Here is a tiny trained network, its code and every weight. The questions are about switching its units off for an input and a target symbol, where a switched-off unit gives its printed mean instead of its output.

import numpy as np


def w(rows, s, z=0):
    codes = np.array(rows[::2]) - 128.0
    scale = np.full(codes.shape[1], s)
    scale[-1] = z or s
    return codes * scale


def f(y):
    return y / 2 * (1 + np.tanh(0.7978845608 * (y + 0.044715 * y**3)))


def softmax(a):
    e = np.exp(a - a.max(-1, keepdims=True))
    return e / e.sum(-1, keepdims=True)


def log_softmax(a):
    a = a - a.max(-1, keepdims=True)
    return a - np.log(np.exp(a).sum(-1, keepdims=True))


def net(x, mask):
    ids = ['ΓΘΦαβεζηλμπσω'.index(c) for c in x.split()]
    T = len(ids)
    res = E[ids] + P[:T]
    u = 0
    for l in range(2):
        q, k, v = (res @ M[l].T for M in (Q, K, V))
        z = softmax(np.where(np.tri(T) > 0, q @ k.T / 2**0.5, -1e9)) @ v
        res = res + np.where(mask[u], z, O[l][:, -1]) @ O[l][:, :-1]
        u += 1
        y = f(res @ A[l][:, :-1].T + A[l][:, -1])
        res = res + np.where(mask[u : u + 4], y, B[l][:, -1]) @ B[l][:, :-1]
        u += 4
    return log_softmax(res[-1] @ U[:, :-1].T + U[:, -1])


Q, K, V, O, A, B = {}, {}, {}, {}, {}, {}
E = w([
[98,82,186,120],'Γ',
[102,84,30,62],'Θ',
[81,90,170,115],'Φ',
[133,184,188,63],'α',
[253,110,228,156],'β',
[70,101,189,125],'ε',
[5,223,117,242],'ζ',
[94,82,183,123],'η',
[201,142,205,124],'λ',
[112,144,111,63],'μ',
[100,82,185,121],'π',
[199,31,110,111],'σ',
[114,78,216,140],'ω',
],0.011)
P = w([
[48,78,176,139],'0',
[93,114,124,191],'1',
[89,116,206,52],'2',
[153,75,101,177],'3',
[110,139,192,36],'4',
[209,36,66,183],'5',
[129,160,180,19],'6',
[103,1,80,216],'7',
],0.011)
Q[0] = w([
[121,30,207,10],'L0H1',
[160,171,144,40],'L0H1',
],0.011)
K[0] = w([
[248,160,56,83],'L0H1',
[140,168,142,37],'L0H1',
],0.014)
V[0] = w([
[84,116,9,68],'L0H1',
[85,194,87,63],'L0H1',
],0.011)
O[0] = w([
[115,8,188,133,108],'L0H1',
[87,116,224,170,2],'L0H1',
],0.012,0.0048)
A[0] = w([
[134,65,184,83,47],'L0N1',
[10,208,203,57,80],'L0N2',
[217,198,145,226,255],'L0N3',
[112,254,202,4,142],'L0N4',
],0.0067,0.0034)
B[0] = w([
[79,106,161,41,193],'L0N1',
[136,19,33,221,215],'L0N2',
[19,56,155,91,197],'L0N3',
[255,137,204,190,254],'L0N4',
],0.0079,0.0042)
Q[1] = w([
[5,94,28,82],'L1H1',
[133,222,3,153],'L1H1',
],0.0036)
K[1] = w([
[244,15,7,24],'L1H1',
[136,153,4,200],'L1H1',
],0.004)
V[1] = w([
[50,174,159,113],'L1H1',
[214,35,3,51],'L1H1',
],0.0047)
O[1] = w([
[81,137,95,190,82],'L1H1',
[118,139,163,2,254],'L1H1',
],0.0072,0.0048)
A[1] = w([
[71,98,115,90,1],'L1N1',
[139,128,25,166,165],'L1N2',
[3,183,96,115,108],'L1N3',
[124,64,114,133,127],'L1N4',
],0.011,0.0039)
B[1] = w([
[215,232,217,132,203],'L1N1',
[115,255,247,242,217],'L1N2',
[192,61,126,47,153],'L1N3',
[24,136,149,167,255],'L1N4',
],0.0092,0.0054)
U = w([
[110,131,109,142,135],'Γ',
[94,157,177,113,94],'Θ',
[104,103,103,150,143],'Φ',
[157,76,121,191,121],'α',
[156,238,168,85,1],'β',
[108,128,112,162,127],'ε',
[112,148,128,183,152],'ζ',
[110,139,109,135,142],'η',
[164,167,141,142,138],'λ',
[101,5,89,153,167],'μ',
[105,145,102,135,141],'π',
[149,83,84,29,165],'σ',
[110,187,119,130,125],'ω',
],0.011,0.0083)

Each question gives the input, a string of symbols that net reads in full, and the target symbol t.
The units are the heads (2 rows each of Q, K, V and O) and the neurons (one row each of A and B). Each row of codes is followed by its name. A weight is (code - 128) times the scale printed after its matrix; where a second scale follows, it is the last column's (O, A, B and U).
mask holds one flag per unit, layer by layer, with each layer's heads first. A switched-off unit (its flag False) gives its mean, the last column of its rows in O or B, instead of its output. The means were averaged over made-up inputs and are rounded, as every weight is.
A unit's drop is (log p(t) with every unit on - log p(t) with that unit switched off) / (log p(t) with every unit on - log p(t) with every unit switched off).
The circuit of an input: a set's keep is (log p(t) with only the set's units on - log p(t) with every unit switched off) / (log p(t) with every unit on - log p(t) with every unit switched off). Starting from all 10 units, units are removed one at a time, each time the one whose removal leaves the highest keep (on an exact tie, the one counted first), for as long as the keep stays at least 0.8.
units of the circuit, in order: the units of the circuit, biggest drop first
unit that matters most: the unit with the biggest drop
k most important neurons: the k neurons with the biggest drops, biggest first
top k neurons in layer l: the k neurons of layer l with the biggest drops, biggest first
input ε μ λ Θ Φ ω, target μ: 2 most important neurons : L1N1, L1N2
input Θ ε Θ μ σ λ Θ, target Θ: units of the circuit, in order : L0H1, L1N1
input σ Φ Θ ε ω σ ε μ, target σ: unit that matters most : L1H1
input η σ Θ Φ Θ Θ η, target Θ: units of the circuit, in order : L0H1, L1N1, L0N1
input ζ μ ε σ Γ, target σ: units of the circuit, in order : L1N2, L0H1
input σ η Φ, target σ: units of the circuit, in order : L1N2, L0H1
input σ σ π Γ β Γ α, target α: units of the circuit, in order : L0N4, L0H1, L0N2
input σ Θ π π, target μ: 2 most important neurons : L1N2, L1N1
input σ σ Γ, target σ: units of the circuit, in order : L0H1, L1N2
input ζ ω Θ Θ Γ π, target μ: units of the circuit, in order : L0H1, L1N1
input Θ σ λ μ, target σ: units of the circuit, in order : L1N2, L0N2, L1N4
input Θ ε Θ Γ π, target Θ: units of the circuit, in order : L0H1, L0N1
input π α μ Γ ζ σ π ε, target σ: 2 most important neurons : L0N4, L1N2
input λ Γ β Γ Φ, target β: most important neuron : L1N2
input ω Θ β Θ Θ ω, target μ: top 3 neurons in layer 1 : L1N2, L1N1, L1N4
input α ε Θ β Θ η, target β: 2 most important neurons : L1N2, L0N4
input ε σ ω σ ε Θ π, target Θ: units of the circuit, in order : L0H1, L1N1, L0N1
input ζ Θ Θ μ, target μ: 2 most important neurons : L1N2, L0N3
input σ λ σ ε π, target σ: 2 most important neurons : L1N2, L1N4
input μ σ Γ ζ, target σ: unit that matters most : L1N3
input π σ ζ ζ, target σ: 2 most important neurons : L1N3, L0N3
input α ε λ β Γ ε, target β: units of the circuit, in order : L0H1, L1N2
input ω σ σ σ σ, target σ: units of the circuit, in order : L1N2, L1H1
input β σ ε Φ Θ ω η, target Θ: units of the circuit, in order : L0H1, L0N1
input Γ σ ε σ μ σ, target σ: 2 most important neurons : L0N4, L1N1
input Γ σ σ σ ω ε, target σ: top 2 neurons in layer 0 : L0N2, L0N4
